[-244  -63 -197  -44    1 -276  228  -95 -172 -207  344    7  371 -172
  195  137  -33   81  268  -41  308 -337 -188  -95 -609  -78  556  789
  163 -496 -476   41  253  144   45 -163  138  308]  2
[-125 -237    0  -41  -85  271  163 -141 -218   90  -12   24  122 -241
  119  205 -228  138   24  202  165 -139 -104  137 -152  111   33  436
   -1 -182  -94  -88  275  490  -48   53 -167   36]  1
[ 122  132   65 -185  238  -17  -83   49 -158  -48 -125 -233   84  124
  195  -33   -8  -64 -187  -80 -133   61  120  -30   71  127    5 -314
 -153  172  102   93 -184 -209 -201  -18  169  305]  1
[  48  406 -162  -32  416 -324 -137  -29 -183 -143  233 -299  187  150
  437  329  210 -137 -131 -284    5   60    1  -21 -230   93  169  -49
 -309   16 -245  323 -167 -257  120 -262  411  553]  0
[-177  246  -36  -94  174 -219 -183  177   36   40   82  -33   72  132
    0  -37  -46 -314  -68 -173 -147  177 -383 -398   21  -42  253 -410
   99  319   38  133  -67 -389  -71   21  390  260]  1
[  67  116  117 -205  306  183 -113  -10 -264  171 -249 -277   40   29
  334  164 -169 -133 -361   -1 -210  175  -20   18  219  319 -171 -464
 -252  306  179   97  -89  -53 -294   22  191  398]  0
[ 389  273   -5  250   25  196 -317   48   82  168 -101   27 -363  228
  -93   61  377   61 -186  -29 -127  337  272  376  417 -113 -558 -502
 -430  327  395  106 -307   15  319   16 -115 -301]  7
[-272 -347  -90 -231   -6  -27  148 -139 -387  -42  116   44  475 -351
  233  148 -411   73  141  128  298 -272 -521 -153 -363 -119  614  682
  147 -256 -179   37  232  270 -318   37   53  390]  4
[ 234  -99   56  -43  -17  251 -101   57 -131  115 -252   50  -90   65
  -57 -108   45   82  -63   74  -59  139   69  185  299 -175 -121 -281
 -130  193  436  -27 -217   22  -76  117 -167  -92]  7
[  42  190    7    1  129   59 -164   32   10  130  -43  -72 -102  148
   93   26   63 -112 -161  -66 -154  194  -54   42  169   85 -152 -391
 -154  246  166   60 -103 -114    9   12  132   95]  5
[-284 -406   56 -309   -4  166  254 -214 -257   -8 -114  -85  296 -316
  205  -51 -546  116  -10  161   65 -257 -156 -113 -129  198  263  307
  208 -156 -149  -62  223  261 -483   67  -68  241]  8
[ 531  176 -117   15  266  -74 -249   -8 -251 -172  -67 -244  145  175
  201  194  371   91 -156 -138   -3   50  373  450  120 -168 -130 -129
 -596   12  165  395 -336  -96   28 -178  -19  230]  6
[ 150 -302   65  -75 -135  282   71 -137 -177  -26 -170    1    5  -89
    5 -145  -97  333   -2  196  118 -126  206  283  139  -82 -124  167
  -89 -103  222  -66  -77  298 -137  105 -347 -195]  3
[-154 -260   68 -126 -169  258  315  -52  -63  -11 -112   -9  -14  -43
   21 -170 -135  168   99  148  -12 -181  190   88  -78  180   -2  217
  238 -223  -45 -246  178  237  -59   42 -176  -65]  10
[ 178  199 -254  121  -35 -434 -179  207  127 -348  295   61  165  289
 -192 -100  468  -65  232 -214   58  -56  -16   31 -151 -469  351  186
  -16 -111  -95  231 -161 -383  343 -146  168   36]  11
[ 271  149  -91   50  158 -101 -319   22 -183   12   33   23   62  113
   62   72  198   12  -95 -107   57  180 -168  118  126 -380   84 -199
 -324  196  303  261 -325 -166   -1  -19   90  160]  3
[-202  -30  -74  342 -491   69  161   46  478  -98  242  353 -426  158
 -547 -371  323  229  382   34  133 -114   87  190  -48 -137 -217  303
  354 -236 -199 -295  162  186  673    7 -263 -731]  1
[ -17  -59   47  -27  -37  131 -130   20  -52  172  -81  101  -51   20
  -68  -63 -105  -47  -80   73  -53  152 -289  -20  205 -126   -3 -233
  -10  248  283  -24  -33    9 -130  159   -5    3]  2
[ -80 -296  -76   49 -254   13   22   -5  -44  -61  101  233   88  -93
 -180 -147  -53  177  211  118  218 -124 -276   44  -70 -363  249  407
  148 -151   62  -75   43  170   34  125 -195 -202]  2
[ 103  -66  179  -20 -200  411 -131  214  263  300 -419   57 -344  222
 -351 -228  -63 -213 -142  180 -430  262   75   89  625  186 -467 -751
  110  493  453 -252   35   40  -58  310 -190 -400]  9
[ 220  446    0   68  222 -189  -99   62  245 -193   20 -313 -196  292
  108  -91  404  -91  -27 -329 -155  102  607   56    8  250 -367 -499
 -212   59 -183  112 -224 -420  314 -260  229  -56]  5
[-137   53 -151  -35   58 -240  -41   43 -127  -94  215   64  246  -46
   68   59  -15  -62  140  -89  174  -65 -423 -196 -287 -217  497  307
  110  -84 -127   92   37 -124   27  -50  228  286]  7
[   6 -145  -67  -87    8   69   -4    1 -185   10   -4  -41  206  -11
   87  148  -61  -25    0   53   21  -62 -207  144  -28  -48  188  166
  -63  -49   22   91  131  124 -102   25  -15  217]  2
[ 403  280 -151    3  287 -220 -407  157 -169  -69   10 -100  157  261
   96  147  337 -143 -141 -225  -56  224 -157  193  178 -374  135 -338
 -447  255  265  439 -344 -373   13  -94  211  362]  7
[ 167 -125  161 -250   64  215 -129   68 -166    6 -335 -132   29   58
   -4 -252 -166   59 -202   50 -120   87   71   32  353  -11 -102 -438
 -118  291  379   31 -181  -55 -324  150  -56   75]  10
[ 344  217 -115  505 -277  -27 -415  318  361  309   -9  525 -407  158
 -719 -130  465 -141   52  101  -57  368 -198   33  378 -713 -273 -372
 -111  355  586  150 -375 -268  502  310 -153 -700]  11
[  72 -340   11  -90  -33  245 -187  -31 -384  278 -142  238  247 -258
    0  186 -251  107  -41  243  164   87 -595  190  220 -437  210  139
 -202  137  448  109    3  303 -321  227 -180  145]  5
[-148 -500  170   -7 -429  551   18   94   51  346 -295  354 -159 -226
 -384 -232 -426   52   84  402   12   68 -391  -35  334 -128 -101  -27
  302  240  416 -379  212  376 -138  451 -395 -547]  9
[-145 -346   33    8 -168  373  128 -127 -153  275  -91  139   57 -366
   65  204 -361   45   84  269  177  -43 -324   60  -68   57   17  329
   64  -50   33 -168  307  499  -84  152 -209 -120]  4
[ 429  252  -86   35  296   -3 -182   25 -278   16  -92 -158   32  153
  267  215  340   41 -158 -120  -34  169  295  301  106 -146 -109 -222
 -484   75  271  287 -384 -116   47 -153   45  270]  10
[  63  251   15  -18  234   28 -282  100 -137  263  -61  -13   28   72
   79  229  -37 -252 -269  -44 -129  286 -360  -95  176  -38   15 -447
 -190  429  269  167 -106 -127  -79   93  261  304]  3
[  63 -201  -81 -176   79  -32  -85   78 -369   10  -69   84  313  -69
  106  -24 -119   -2   65   50  109  -23 -420  -61   -6 -383  508  140
   -7   22  304  109 -186 -115 -327   78   36  324]  9
[-131  112 -167  127   25 -264 -110   66   24  -18  288  138  115  -40
  -27  108  106 -109  211 -110  188   17 -419 -191 -281 -280  382  232
   84  -26 -139   97   35 -163  213  -60  203  112]  8
[ 143   49  -47 -115  210 -109 -111  -13 -277  -67  -21 -122  216  -16
  236  138    7   12  -79  -65   96  -15  -83   34  -60 -107  202   50
 -206   12   37  188 -178  -80 -128  -59  119  323]  0
[ 104 -177   10    4 -119  233   22  -34 -165   56  -97   73   72 -140
  -34   55  -87  151   24  182  128  -78    3  166   13 -105  -10  258
  -42  -69  132  -27   69  301   -2   95 -200 -102]  3
[-137 -435  -13   40 -287  287  157  -98 -110  129  -14  224   88 -364
  -71   76 -287  169  247  288  293 -163 -283   70 -160 -128  129  578
  147 -228  -10 -193  309  499  -10  157 -325 -272]  1
[ 203  102  228 -330  240   73 -137  156  -44  -84 -413 -368  -51  270
  121 -355  -77  -87 -316  -59 -373  155  378 -111  451  266 -233 -825
 -109  417  344  -12 -356 -421 -382   70  121  170]  11
[-116 -152   -3   70 -188  242   80   57  -26  224  -26  225  -85  -39
 -154    0  -65  -11   79  165   13   45 -223   28   33 -115   51   89
  178   52  192 -189  120  202   76  180 -132 -163]  2
[ 319  119   25  -74  130    2 -285  143  -24   12 -264  -67  -34  161
  -99 -251   45  -81 -191  -83 -226  227   77  -22  414 -191 -105 -682
 -168  457  419  169 -436 -369 -235   99   66   22]  4
[-260 -127  -22   29 -203   86  315  -40   90  -10   86  111  -86  -16
  -47  -66  -15   87  204   75   47 -173   85  -17 -241  123   62  316
  335 -274 -223 -253  221  187  183  -16  -86 -168]  7
[ -42   -2 -223  192 -241 -279   93   53  211 -363  295  179   43   81
 -275 -274  295  188  366  -94  174 -246  143   11 -290 -347  248  497
  252 -353 -289   17  -67 -114  388 -128  -60 -311]  6
[ 530  319 -157  117  162 -307 -427  206   -6 -250   61  -52   80  254
 -140 -142  470  -36    8 -265   27  181  159  116  139 -562   69 -279
 -378  210  318  354 -514 -490  225  -49  100   37]  6
[ -20  207 -133  122    7 -309  -20   71  168 -228  279    3    5   95
  -20  -70  266  -21  270 -193  147  -58   53 -110 -293 -136  183  198
   78 -155 -269   33  -66 -276  348 -167  153  -68]  1
[ 267  332 -244  168  207 -317 -116   44 -142 -212  260  -47  109  187
  138  178  524   78  109 -226  143   11  163  199 -237 -347  198  182
 -292 -175  -62  293 -296 -224  336 -263  148  240]  3
[ 136  168 -118  236  -84  -81 -364  207   90  140  113  311 -133  163
 -316  -63  254  -89   18  -18   22  280 -436    8  203 -545   84 -202
 -100  321  394  116 -238 -195  235  160   38 -139]  2
[ 292 -140 -142  -60   70 -184  -57   -4 -245 -331   49  -95  319  -75
  162  -82  133  221  242  -83  296 -198  138  136 -196 -364  325  394
 -182 -277  -13  178 -252 -105  -28 -139  -81   77]  9
[ -88  -82   42 -107  -62   34  150  -47   89 -145  -75  -97  -30   24
  -34 -243 -125   55   24   -6  -91 -106  248  -63   17  178  -57  -93
  175   -3 -130 -103  -19  -39  -66   13  -35 -102]  4
[ 370  353   29  300  -55  207 -100  139  269  116 -129    4 -528  326
 -215  -67  564   44  -46  -67 -196  241  686  342  304   56 -654 -506
 -215  169  247  -75 -251  -41  526  -75 -144 -487]  8
[ 129  200  -30 -307  468 -254   32 -147 -332 -321   11 -521  299   88
  599  107   37   45 -159 -239   25 -138  340   35 -221  275  159   -6
 -319 -154 -248  256 -230 -248 -244 -312  302  674]  11
[ -33  275  -86  122   24 -135  -93   37  188  -44  185    2 -172  246
  -57  -52  273  -61   21 -160  -80  100   85  -17  -23  -11  -77 -201
    1   71  -55   18 -102 -186  306  -77  157  -56]  3
[ 281  196  -78  298 -335 -154 -128  296  473 -234   97  244 -308  362
 -604 -473  577   85  266  -86  -17   13  479   51  118 -432 -172  -97
  153   24  137  -82 -289 -256  639   36 -150 -721]  11
[ -53 -283  -30 -321   76 -113  -15   40 -287 -189  -51 -104  429  -34
  148  -92 -224   -5   25   25   47 -162 -325  -84  -64 -167  534  173
   45  -46   31  142   24 -105 -430   24   71  422]  8
[-267   70   -7  191 -189  146   88   -6  281  241   74  216 -246  -20
 -243   36  -64 -135    9   85 -105   81 -169  -76    2  148 -193  -81
  266  120 -137 -174  248  154  263  121   10 -283]  0
[-230  115    1  -55   78 -145  133    3  143 -105  113 -151  -36   78
  151  -77   16  -98  125 -143  -24  -52   86 -203 -235  292   56  -48
  195  -85 -330 -144  114 -194  114 -121  211   60]  7
[-283  -61    4 -182   42   62  167  -16  -79   -2   23 -139  160   25
  182  122 -227 -174  -64   28 -146  -85 -180  -80 -139  346  161   55
  145  -21 -248  -38  316   65 -128  -17  186  347]  4
[-480 -158  102 -159 -144  168  178   87   66  211  -47  103   16  -80
  -93 -111 -433 -238   29  147 -142  -11 -459 -388  -46  249  206  -52
  495  148  -52 -293  380   72 -181  221  121   28]  1
[ -29 -202  -43  231 -406  217   59  -29  166   41   67  303 -216  -38
 -345 -151   81  237  213  176  156  -63   21  228   33 -239 -165  307
  124 -150   70 -210  111  346  346  139 -360 -586]  6
[ 208  160 -175  173   -4  -47  -94   42   -4  -52  150   28   29  137
  -22  243  331   -6   45  -43   28   11  109  297  -59 -147  -35  151
 -229  -69  -62  182  -13   85  342 -109    4    2]  4
[-260  -32  -19  118 -198   88  119  -22  202  104   90  172 -116  -39
 -204  -28 -109  -59   60   83  -43  -33 -148 -118  -78   81  -23  101
  317   16 -183 -149  236  152  166   84    1 -215]  8
[-200 -179  206 -307  -53  224  193   23    4  -50 -236 -178   -9   38
   14 -319 -332   16  -77  102 -193 -104  190 -171  116  367  -61 -234
  285   86    9 -256  108   -6 -248  139    0   -7]  3
[-155  -58  151 -159 -122   68   59  188  196  -51 -156  -25 -114  173
 -206 -407 -155  -89  -11   54 -228    2   88 -258  174  161  -38 -318
  353  190   89 -242    7 -202  -37  198   30 -187]  10
[ 223  197  133   17  -11  213 -121  165  176   28 -258 -135 -327  305
 -159 -251  193    4 -182  -24 -294  191  496  162  411  175 -513 -670
 -112  339  313  -77 -220 -143  157   92  -84 -264]  5
[ -63 -206  141 -235   32  240  115  -74  -52   44 -322 -145   -1  -70
   76 -229 -351   52 -135   93 -194  -44  160  -59  219  312 -147 -315
  112  130   77 -117  -24   36 -376  100  -69  -23]  7
[  61  -41   85 -226  105  -55  133  -17   30 -343 -134 -356   17   98
  211 -312    8  119   72 -132  -52 -152  566  -29  -23  292 -102 -150
   24 -131 -169  -66 -140 -256  -83 -165   25   -9]  7
[  57  190   16 -221  347  -61   51  -43 -130 -185  -80 -487   97  246
  442  130   78 -111 -235 -185 -256  -21  413  121  -11  491 -135 -321
 -230   18 -218  166  -50 -207 -112 -225  233  470]  0
[  96  -29   17 -325  316 -108   53  -32 -340 -209 -135 -324  246  103
  374 -129  -29   51  -83 -139  -84  -76  205  -10  -28   76  240 -164
 -121  -22   80  133 -314 -292 -388 -124  135  486]  1
[-360  138   64    2 -106   75  268   68  322   87   60   -5 -287  218
  -96 -177   50 -178   92  -49 -237    4  151 -171 -118  401 -127 -239
  407   12 -217 -346  245  -79  247   16  147 -135]  5
[ 469  475   32  243    1    2 -249  226  337  -60 -124  -71 -397  398
 -294 -183  570  -14 -125 -175 -251  243  695  244  358  -34 -623 -664
 -265  271  215  103 -376 -299  484  -62    2 -405]  5
[-269 -482   85 -557  217  115  211 -307 -475  -72 -232 -304  527 -341
  527   -2 -746   62 -169  101   14 -266 -231 -193 -105  336  407  161
   92  -87 -143   30  101  123 -899    5   83  622]  11
[ 194  127  -18   69   85   58  -37 -110  -54  -64    8 -141 -114   98
  147   43  203  187  -86  -47    9   33  347  308   61   75 -293  -57
 -306  -57   16   93 -148   85  153 -117  -66  -15]  10
[ -80  -30 -239 -162  266 -280  225 -221 -441 -426  381 -234  595 -233
  516  188  -12  222   89 -156  301 -377  158  -13 -567  -87  522  851
 -226 -636 -450  531 -125 -187   -7 -359  233  530]  4
[-247 -457   38  -33 -460  202  193   16  151  -76  -11  260  -66  -72
 -364 -449 -187  214  266  215   84 -200  -69  -31   30 -156   83  299
  424 -153   58 -304  180  241    5  217 -338 -502]  1
[ 407  127  -53 -101  231  -98 -190   61 -174 -201 -100 -258  128  235
  168   44  223  -22 -140 -146  -94   50  273  253  158  -86  -31 -245
 -390  107  147  281 -312 -210  -37 -101   61  247]  4
[ -86  -10  123  -19 -151  177 -141  236  161  217 -199  162 -199  116
 -316 -234 -131 -162 -106  109 -232  219 -229 -203  357  -36 -116 -509
  215  435  347 -180    1  -95  -50  293    6 -249]  7
[-148  241 -131  109    9 -234   84   39  135 -146  311  -20   -5  139
   13   56  243  -51  151 -149   63 -101   75  -70 -340   55  130  263
  122 -198 -366  -11   95  -64  383 -145  200   58]  2
[-291  -59   46 -118  -14   -3  136   45  121  -23   23  -87  -14   21
   74 -152 -167 -128  128  -42  -42  -58  -78 -277 -133  249  116  -57
  298   -8 -192 -204  151 -132   -3   11  142   -4]  2
[  67  136 -194  318 -134  -15  -20   41   66   92  229  264 -128   56
 -180  175  382   32  205  -31  173   39  -53  200 -171 -333   27  286
  -30 -156    7   14  -13  121  510  -47  -72 -230]  6
[ -86 -142    1  -75   69  182  -26 -132 -215  231 -108   47  162 -238
  118  189 -350  -27 -168  151  -22   41 -319  -10   88   27   49   18
  -62  132   88   71   78  235 -310  112   -9  169]  11
[ -69  -52    7 -265  130 -122  135  -48 -160 -300   16 -255  253   31
  242 -162  -82   94   16  -85   26 -230  204  -61 -212  149  231  165
   48 -177 -203   44  -32 -115 -178 -109  128  311]  5
[-362 -457  174 -219 -170  476  253 -132 -111  276 -299   71   34 -287
   17  -84 -623   50 -115  326 -110 -104 -233  -79  131  343  -58    4
  298   75   62 -251  337  430 -471  243 -194  -65]  5
[ 186 -225  -42    4 -275   79   40   92   36 -194  -66   87   16  104
 -260 -248  151  176  186   80   32 -137  256  230  101 -252   15  143
   61 -110  128  -53  -55   57  110   60 -261 -310]  4
[-458  -92 -124  -34 -130 -243  278 -105   98 -179  359   67  146  -78
   61  -77 -108   16  290  -36  137 -301 -179 -237 -494  102  387  571
  390 -416 -521 -128  299   64   94 -106  146   55]  9
